Below are the code and all the weights of a small trained network. Each question names an input and a class and asks about switching units off, where a switched-off unit gives its printed mean instead of its output.

import numpy as np


def w(rows, s, z=0):
    codes = np.array(rows[::2]) - 128.0
    scale = np.full(codes.shape[1], s)
    scale[-1] = z or s
    return codes * scale


def norm(h):
    return h / np.sqrt((h * h).mean(-1, keepdims=True) + 1e-5)


def f(y):
    return y / 2 * (1 + np.tanh(0.7978845608 * (y + 0.044715 * y**3)))


def log_softmax(a):
    a = a - a.max(-1, keepdims=True)
    return a - np.log(np.exp(a).sum(-1, keepdims=True))


def net(x, mask):
    res = np.array(x, float).reshape(1, 3) / 4 @ E
    u = 0
    for l in range(2):
        y = f(norm(res) @ A[l][:, :-1].T + A[l][:, -1])
        res = res + np.where(mask[u : u + 4], y, B[l][:, -1]) @ B[l][:, :-1]
        u += 4
    return log_softmax(norm(res)[-1] @ U[:, :-1].T + U[:, -1])


A, B = {}, {}
E = w([
[32,160,143,90],'x0',
[119,106,60,1],'x1',
[115,85,71,192],'x2',
],0.0076)
A[0] = w([
[121,86,143,249,25],'0.n0',
[23,65,61,172,125],'0.n1',
[94,91,77,121,104],'0.n2',
[22,57,87,146,1],'0.n3',
],0.011,0.0038)
B[0] = w([
[221,237,251,92,253],'0.n0',
[203,101,221,154,242],'0.n1',
[92,43,97,196,168],'0.n2',
[114,3,100,206,177],'0.n3',
],0.0049,0.0042)
A[1] = w([
[189,183,137,246,114],'1.n0',
[99,54,20,106,2],'1.n1',
[33,216,104,110,135],'1.n2',
[92,64,137,168,114],'1.n3',
],0.012,0.0017)
B[1] = w([
[185,132,205,166,253],'1.n0',
[231,78,42,125,194],'1.n1',
[2,72,146,166,182],'1.n2',
[103,19,172,134,150],'1.n3',
],0.0091,0.0074)
U = w([
[147,184,107,49,78],'0',
[117,29,95,157,125],'1',
[193,94,8,68,156],'2',
[7,143,136,98,224],'3',
[94,151,54,171,1],'4',
[94,177,43,169,8],'5',
[182,146,206,190,175],'6',
],0.018,0.0071)

Each question gives the input, the list of numbers given to net, and the class t.
The units are the neurons (one row each of A and B). Each row of codes is followed by its name. A weight is (code - 128) times the scale printed after its matrix; where a second scale follows, it is the last column's (A, B and U).
mask holds one flag per neuron, layer by layer. A switched-off neuron (its flag False) gives its mean, the last column of its row in B, instead of its output. The means were averaged over made-up inputs and are rounded, as every weight is.
A unit's drop is (log p(t) with every unit on - log p(t) with that unit switched off) / (log p(t) with every unit on - log p(t) with every unit switched off).
The circuit of an input: a set's keep is (log p(t) with only the set's units on - log p(t) with every unit switched off) / (log p(t) with every unit on - log p(t) with every unit switched off). Starting from all 8 units, units are removed one at a time, each time the one whose removal leaves the highest keep (on an exact tie, the one counted first), for as long as the keep stays at least 0.8.
circuit, biggest first: the units of the circuit, biggest drop first
k most important neurons: the k neurons with the biggest drops, biggest first
k most important neurons of layer l: the k neurons of layer l with the biggest drops, biggest first
drop when u is switched off: that unit's drop, to one decimal
input [0,4,-7], class 3: circuit, biggest first	(1.n1; 1.n0)
input [6,6,1], class 2: circuit, biggest first	(1.n1; 0.n0)
input [7,7,5], class 2: circuit, biggest first	(1.n1)
input [8,-3,3], class 1: 2 most important neurons of layer 0	(0.n3; 0.n0)
input [-4,2,-2], class 2: 3 most important neurons	(0.n0; 1.n0; 0.n1)
input [-1,1,-4], class 0: 3 most important neurons	(1.n0; 1.n2; 1.n1)
input [0,4,-8], class 3: 2 most important neurons of layer 0	(0.n1; 0.n0)
input [-5,3,-5], class 0: 3 most important neurons	(1.n1; 0.n2; 0.n3)
input [2,-4,-8], class 3: 2 most important neurons	(0.n1; 0.n0)
input [3,4,1], class 2: 3 most important neurons	(1.n1; 1.n2; 1.n0)
input [2,-2,-2], class 3: drop when 0.n0 is switched off	0.0
input [7,2,3], class 1: drop when 1.n3 is switched off	0.1
input [8,-4,0], class 3: drop when 1.n0 is switched off	0.1
input [7,5,5], class 1: circuit, biggest first	(0.n3)
input [4,8,-6], class 3: drop when 1.n2 is switched off	0.5
